Below are the code and all the weights of a small trained network. Each question names an input and a class and asks about switching units off, where a switched-off unit gives its printed mean instead of its output.

import numpy as np


def w(rows, s, z=0):
    codes = np.array(rows[::2]) - 128.0
    scale = np.full(codes.shape[1], s)
    scale[-1] = z or s
    return codes * scale


def norm(h):
    return h / np.sqrt((h * h).mean(-1, keepdims=True) + 1e-5)


def f(y):
    return np.maximum(y, 0)


def log_softmax(a):
    a = a - a.max(-1, keepdims=True)
    return a - np.log(np.exp(a).sum(-1, keepdims=True))


def net(x, mask):
    res = np.array(x, float).reshape(1, 4) / 4 @ E
    u = 0
    for l in range(4):
        y = f(norm(res) @ A[l][:, :-1].T + A[l][:, -1])
        res = res + np.where(mask[u : u + 5], y, B[l][:, -1]) @ B[l][:, :-1]
        u += 5
    return log_softmax(norm(res)[-1] @ U[:, :-1].T + U[:, -1])


A, B = {}, {}
E = w([
[163,139,124,244,111,118],'x0',
[65,105,139,122,200,117],'x1',
[122,124,99,187,21,165],'x2',
[199,53,215,77,111,134],'x3',
],0.011)
A[0] = w([
[183,89,109,76,105,143,183],'L0N1',
[126,59,253,153,143,50,120],'L0N2',
[97,91,173,63,84,1,41],'L0N3',
[90,140,188,180,160,128,3],'L0N4',
[106,49,167,61,145,151,95],'L0N5',
],0.0096,0.0042)
B[0] = w([
[116,51,214,144,204,45,225],'L0N1',
[253,130,5,23,210,209,254],'L0N2',
[202,115,197,213,106,90,180],'L0N3',
[192,44,69,117,137,142,145],'L0N4',
[203,96,184,18,3,140,229],'L0N5',
],0.0065,0.0057)
A[1] = w([
[226,170,143,128,15,168,139],'L1N1',
[109,83,185,149,206,140,98],'L1N2',
[254,98,117,250,148,142,111],'L1N3',
[135,167,136,228,77,60,2],'L1N4',
[57,236,109,85,129,116,19],'L1N5',
],0.0095,0.0028)
B[1] = w([
[35,61,152,160,252,146,235],'L1N1',
[141,79,168,96,99,93,162],'L1N2',
[155,165,74,174,98,136,255],'L1N3',
[99,131,182,254,146,197,184],'L1N4',
[127,194,150,99,65,225,178],'L1N5',
],0.009,0.0072)
A[2] = w([
[125,161,99,97,209,56,99],'L2N1',
[35,2,102,61,55,200,120],'L2N2',
[112,252,87,48,93,123,40],'L2N3',
[12,59,129,70,130,118,229],'L2N4',
[189,34,218,41,153,48,254],'L2N5',
],0.0075,0.0026)
B[2] = w([
[143,123,165,62,86,103,147],'L2N1',
[129,154,161,110,166,44,176],'L2N2',
[103,195,139,59,94,158,153],'L2N3',
[208,82,131,65,187,132,178],'L2N4',
[191,55,208,136,91,10,246],'L2N5',
],0.012,0.011)
A[3] = w([
[141,132,186,166,155,201,109],'L3N1',
[137,80,139,97,214,75,255],'L3N2',
[87,148,78,86,82,116,83],'L3N3',
[188,93,187,101,89,124,185],'L3N4',
[8,111,113,147,152,143,168],'L3N5',
],0.013,0.00093)
B[3] = w([
[23,127,98,98,177,81,164],'L3N1',
[222,136,167,106,90,92,248],'L3N2',
[114,208,182,37,216,122,149],'L3N3',
[142,65,198,156,186,6,239],'L3N4',
[175,82,156,128,183,83,169],'L3N5',
],0.011)
U = w([
[54,121,99,253,186,154,209],'0',
[92,217,163,17,170,148,162],'1',
[221,60,191,65,169,48,193],'2',
[85,106,145,116,35,163,6],'3',
[212,127,44,169,133,147,35],'4',
[91,111,145,122,43,167,1],'5',
],0.015,0.0065)

Each question gives the input, the list of numbers given to net, and the class t.
The units are the neurons (one row each of A and B). Each row of codes is followed by its name. A weight is (code - 128) times the scale printed after its matrix; where a second scale follows, it is the last column's (A, B and U).
mask holds one flag per neuron, layer by layer. A switched-off neuron (its flag False) gives its mean, the last column of its row in B, instead of its output. The means were averaged over made-up inputs and are rounded, as every weight is.
A unit's drop is (log p(t) with every unit on - log p(t) with that unit switched off) / (log p(t) with every unit on - log p(t) with every unit switched off).
unit that matters most: the unit with the biggest drop
top k neurons: the k neurons with the biggest drops, biggest first
k most important neurons of layer l: the k neurons of layer l with the biggest drops, biggest first
input [8,-6,-6,1], class 0: top 2 neurons	[L2N5, L1N3]
input [2,-3,0,-6], class 0: unit that matters most	L1N4
input [-1,4,6,-8], class 1: top 3 neurons	[L3N3, L1N1, L1N5]
input [-1,2,1,-2], class 1: top 2 neurons	[L0N1, L2N5]
input [-2,-4,-7,-3], class 1: top 2 neurons	[L0N1, L1N5]
input [-1,-3,6,-2], class 0: top 3 neurons	[L1N4, L0N5, L0N2]
input [6,4,-2,-2], class 0: top 3 neurons	[L2N5, L3N2, L0N2]
input [8,4,-2,1], class 4: top 2 neurons	[L1N3, L2N5]
input [5,-7,-7,-1], class 0: top 2 neurons	[L0N2, L2N5]
input [3,6,2,-1], class 0: 2 most important neurons of layer 3	[L3N2, L3N4]
input [7,-3,4,7], class 0: top 2 neurons	[L1N3, L2N5]
input [-1,6,4,-3], class 1: 3 most important neurons of layer 1	[L1N1, L1N5, L1N4]
input [-4,2,3,-2], class 1: top 2 neurons	[L2N5, L1N5]
input [2,-7,-6,-8], class 1: most important neuron of layer 2	[L2N3]
